Below are the code and all the weights of a small trained network. Each question names an input and a class and asks about switching units off, where a switched-off unit gives its printed mean instead of its output.

import numpy as np


def w(rows, s, z=0):
    codes = np.array(rows[::2]) - 128.0
    scale = np.full(codes.shape[1], s)
    scale[-1] = z or s
    return codes * scale


def norm(h):
    return h / np.sqrt((h * h).mean(-1, keepdims=True) + 1e-5)


def f(y):
    return np.maximum(y, 0)


def log_softmax(a):
    a = a - a.max(-1, keepdims=True)
    return a - np.log(np.exp(a).sum(-1, keepdims=True))


def net(x, mask):
    res = np.array(x, float).reshape(1, 7) / 4 @ E
    u = 0
    for l in range(3):
        y = f(norm(res) @ A[l][:, :-1].T + A[l][:, -1])
        res = res + np.where(mask[u : u + 12], y, B[l][:, -1]) @ B[l][:, :-1]
        u += 12
    return log_softmax(norm(res)[-1] @ U[:, :-1].T + U[:, -1])


A, B = {}, {}
E = w([
[65,73,101,159,153,39,77,137,158],'x0',
[144,152,157,184,135,87,139,72,76],'x1',
[211,144,128,117,113,92,145,79,104],'x2',
[129,122,49,148,138,147,157,118,126],'x3',
[162,174,107,85,189,135,9,149,108],'x4',
[149,134,125,119,174,153,103,161,59],'x5',
[182,132,137,163,93,161,116,96,155],'x6',
],0.015)
A[0] = w([
[85,145,116,120,128,131,225,115,122,114],'0.n0',
[181,134,180,195,121,164,196,97,65,4],'0.n1',
[140,137,225,110,112,143,112,125,229,12],'0.n2',
[96,136,129,118,119,132,175,120,141,43],'0.n3',
[105,123,97,104,131,185,180,147,135,78],'0.n4',
[183,95,87,123,129,195,110,153,155,41],'0.n5',
[193,123,178,105,124,51,178,107,101,41],'0.n6',
[113,107,97,171,122,87,148,114,157,6],'0.n7',
[253,171,97,117,138,159,108,97,104,1],'0.n8',
[182,127,150,93,129,61,125,128,105,76],'0.n9',
[131,108,104,111,123,202,168,148,177,68],'0.n10',
[109,106,92,179,123,51,164,89,195,10],'0.n11',
],0.03,0.0061)
B[0] = w([
[43,165,111,119,75,88,192,130,77,216],'0.n0',
[178,160,168,238,184,188,225,169,99,252],'0.n1',
[41,134,171,136,97,244,97,90,161,192],'0.n2',
[108,129,150,86,68,79,144,125,83,166],'0.n3',
[79,150,65,70,111,125,169,188,136,183],'0.n4',
[183,141,112,99,180,146,71,177,218,183],'0.n5',
[194,69,165,8,192,123,186,107,126,215],'0.n6',
[98,113,86,187,148,104,122,109,190,187],'0.n7',
[141,254,50,123,99,121,88,19,101,249],'0.n8',
[93,100,94,13,175,127,135,123,134,186],'0.n9',
[180,117,156,82,84,99,147,203,174,194],'0.n10',
[132,62,64,194,133,103,137,82,193,235],'0.n11',
],0.033,0.02)
A[1] = w([
[198,137,183,126,17,58,36,91,67,66],'1.n0',
[134,77,171,180,164,56,28,161,5,61],'1.n1',
[125,93,180,178,176,68,47,187,72,96],'1.n2',
[221,85,211,170,94,70,67,103,68,2],'1.n3',
[161,118,151,125,96,106,115,124,111,99],'1.n4',
[183,79,181,141,66,96,80,110,95,50],'1.n5',
[157,97,194,156,103,129,32,133,61,44],'1.n6',
[212,66,185,140,45,43,87,157,86,67],'1.n7',
[104,97,148,167,219,87,8,181,60,126],'1.n8',
[172,99,140,142,73,117,91,128,102,101],'1.n9',
[185,83,161,149,66,95,99,130,74,58],'1.n10',
[181,114,162,134,103,109,100,125,101,94],'1.n11',
],0.023,0.0067)
B[1] = w([
[141,64,97,187,199,154,156,93,191,166],'1.n0',
[100,105,175,87,150,163,17,153,99,186],'1.n1',
[187,130,151,90,170,102,158,158,90,184],'1.n2',
[57,188,104,127,104,128,154,144,148,128],'1.n3',
[131,127,164,138,134,115,125,131,140,128],'1.n4',
[104,119,167,97,164,124,172,116,126,128],'1.n5',
[128,160,121,131,144,57,118,145,130,140],'1.n6',
[139,125,71,149,158,135,253,133,131,128],'1.n7',
[43,150,105,144,189,95,171,171,73,254],'1.n8',
[90,130,81,133,110,129,129,120,136,128],'1.n9',
[128,129,90,86,208,162,67,92,128,128],'1.n10',
[149,115,142,139,158,176,84,94,63,128],'1.n11',
],0.022,0.004)
A[2] = w([
[224,132,225,209,147,157,181,170,63,38],'2.n0',
[188,106,165,101,62,144,66,198,139,29],'2.n1',
[118,162,173,157,138,134,94,164,100,62],'2.n2',
[63,145,82,103,201,110,71,191,40,225],'2.n3',
[157,168,200,190,166,141,171,118,83,68],'2.n4',
[163,144,147,101,58,126,149,107,127,89],'2.n5',
[161,132,152,192,178,114,155,131,98,49],'2.n6',
[123,98,169,130,149,124,91,151,48,102],'2.n7',
[201,233,112,162,94,106,4,40,41,19],'2.n8',
[133,17,115,210,136,47,76,96,164,43],'2.n9',
[68,88,241,158,82,206,25,130,86,4],'2.n10',
[173,134,174,109,105,138,90,183,161,34],'2.n11',
],0.021,0.0036)
B[2] = w([
[216,116,156,197,136,220,162,132,125,223],'2.n0',
[190,108,170,154,156,104,83,155,178,153],'2.n1',
[155,97,148,123,141,92,111,113,111,144],'2.n2',
[132,132,214,188,136,61,72,157,67,211],'2.n3',
[210,102,109,203,150,152,132,187,106,219],'2.n4',
[173,43,66,164,59,133,72,163,22,163],'2.n5',
[160,125,178,162,103,165,112,167,111,184],'2.n6',
[178,96,176,154,97,94,94,109,123,147],'2.n7',
[67,251,97,104,85,74,48,63,23,254],'2.n8',
[141,69,135,229,113,55,22,70,126,233],'2.n9',
[56,119,245,133,106,214,68,113,68,158],'2.n10',
[186,64,119,152,141,141,60,168,118,153],'2.n11',
],0.025,0.013)
U = w([
[163,248,68,90,147,120,55,53,79,221],'0',
[220,155,136,217,166,193,233,133,83,184],'1',
[91,35,86,227,128,60,109,59,189,211],'2',
[107,115,196,161,168,70,70,159,55,132],'3',
[177,139,107,82,112,128,62,245,216,88],'4',
[37,135,102,96,19,65,218,207,95,59],'5',
[58,108,198,132,91,227,65,114,153,103],'6',
[159,49,150,6,201,121,170,70,109,3],'7',
],0.015,0.0025)

Each question gives the input, the list of numbers given to net, and the class t.
The units are the neurons (one row each of A and B). Each row of codes is followed by its name. A weight is (code - 128) times the scale printed after its matrix; where a second scale follows, it is the last column's (A, B and U).
mask holds one flag per neuron, layer by layer. A switched-off neuron (its flag False) gives its mean, the last column of its row in B, instead of its output. The means were averaged over made-up inputs and are rounded, as every weight is.
A unit's drop is (log p(t) with every unit on - log p(t) with that unit switched off) / (log p(t) with every unit on - log p(t) with every unit switched off).
The circuit of an input: a set's keep is (log p(t) with only the set's units on - log p(t) with every unit switched off) / (log p(t) with every unit on - log p(t) with every unit switched off). Starting from the 12 units with the biggest drops (on a tie, the unit counted first), units are removed one at a time, each time the one whose removal leaves the highest keep (on an exact tie, the one counted first), for as long as the keep stays at least 0.8.
circuit, biggest first: the units of the circuit, biggest drop first
most important unit: the unit with the biggest drop
k most important neurons: the k neurons with the biggest drops, biggest first
k most important neurons of layer l: the k neurons of layer l with the biggest drops, biggest first
drop of u: that unit's drop, to one decimal
input [6,0,-4,-8,-5,3,-7], class 2: 2 most important neurons -> [0.n1; 0.n8]
input [8,-4,-8,-8,4,1,-7], class 3: most important neuron of layer 0 -> [0.n8]
input [1,-2,-2,1,5,-6,-4], class 3: 2 most important neurons of layer 0 -> [0.n6; 0.n1]
input [8,-4,7,8,7,0,-7], class 3: 3 most important neurons -> [0.n8; 2.n3; 0.n11]
input [6,-7,-4,6,6,8,1], class 3: circuit, biggest first -> [2.n3; 0.n11]
input [-2,0,4,7,-1,5,0], class 0: 2 most important neurons -> [0.n8; 2.n8]
input [7,6,7,-4,3,-5,-4], class 7: 2 most important neurons -> [0.n6; 0.n9]
input [7,-8,4,-6,4,-4,-3], class 6: circuit, biggest first -> [0.n2; 0.n8]
input [-7,-2,-4,5,-1,5,4], class 4: 2 most important neurons -> [0.n10; 0.n5]
input [0,0,-4,8,3,1,-8], class 5: circuit, biggest first -> [0.n4; 0.n8]
input [2,-6,-7,-8,-4,7,-4], class 6: 3 most important neurons -> [0.n1; 0.n0; 0.n8]
input [0,-4,-8,-4,4,1,2], class 6: 2 most important neurons -> [0.n2; 2.n10]
input [-1,-5,1,-3,4,-1,-3], class 6: circuit, biggest first -> [0.n8; 0.n2; 0.n1]
input [-5,-7,-2,-5,-6,1,6], class 4: circuit, biggest first -> [0.n10]
input [-1,0,-7,0,3,-3,0], class 6: 3 most important neurons -> [0.n2; 0.n6; 2.n10]
input [5,0,8,-2,-3,-4,0], class 2: 2 most important neurons of layer 0 -> [0.n11; 0.n7]
input [1,0,-8,-6,-6,1,1], class 6: 2 most important neurons -> [0.n2; 2.n10]
input [-2,-3,0,7,-2,3,-2], class 5: 2 most important neurons of layer 0 -> [0.n0; 0.n4]
input [4,1,7,-4,-4,3,1], class 7: 2 most important neurons of layer 0 -> [0.n6; 0.n9]
input [5,6,-5,5,-6,4,6], class 2: most important unit -> 0.n11
input [7,2,4,6,7,3,-5], class 3: 3 most important neurons -> [0.n8; 2.n3; 0.n11]
input [-8,7,-8,2,-5,-8,-7], class 5: drop of 0.n0 -> 0.4
input [2,7,4,3,3,-8,3], class 2: drop of 0.n11 -> 0.7
input [-6,1,5,6,3,7,3], class 0: drop of 0.n8 -> 6.1
input [-3,-5,1,8,3,-4,-5], class 4: drop of 0.n5 -> 0.2
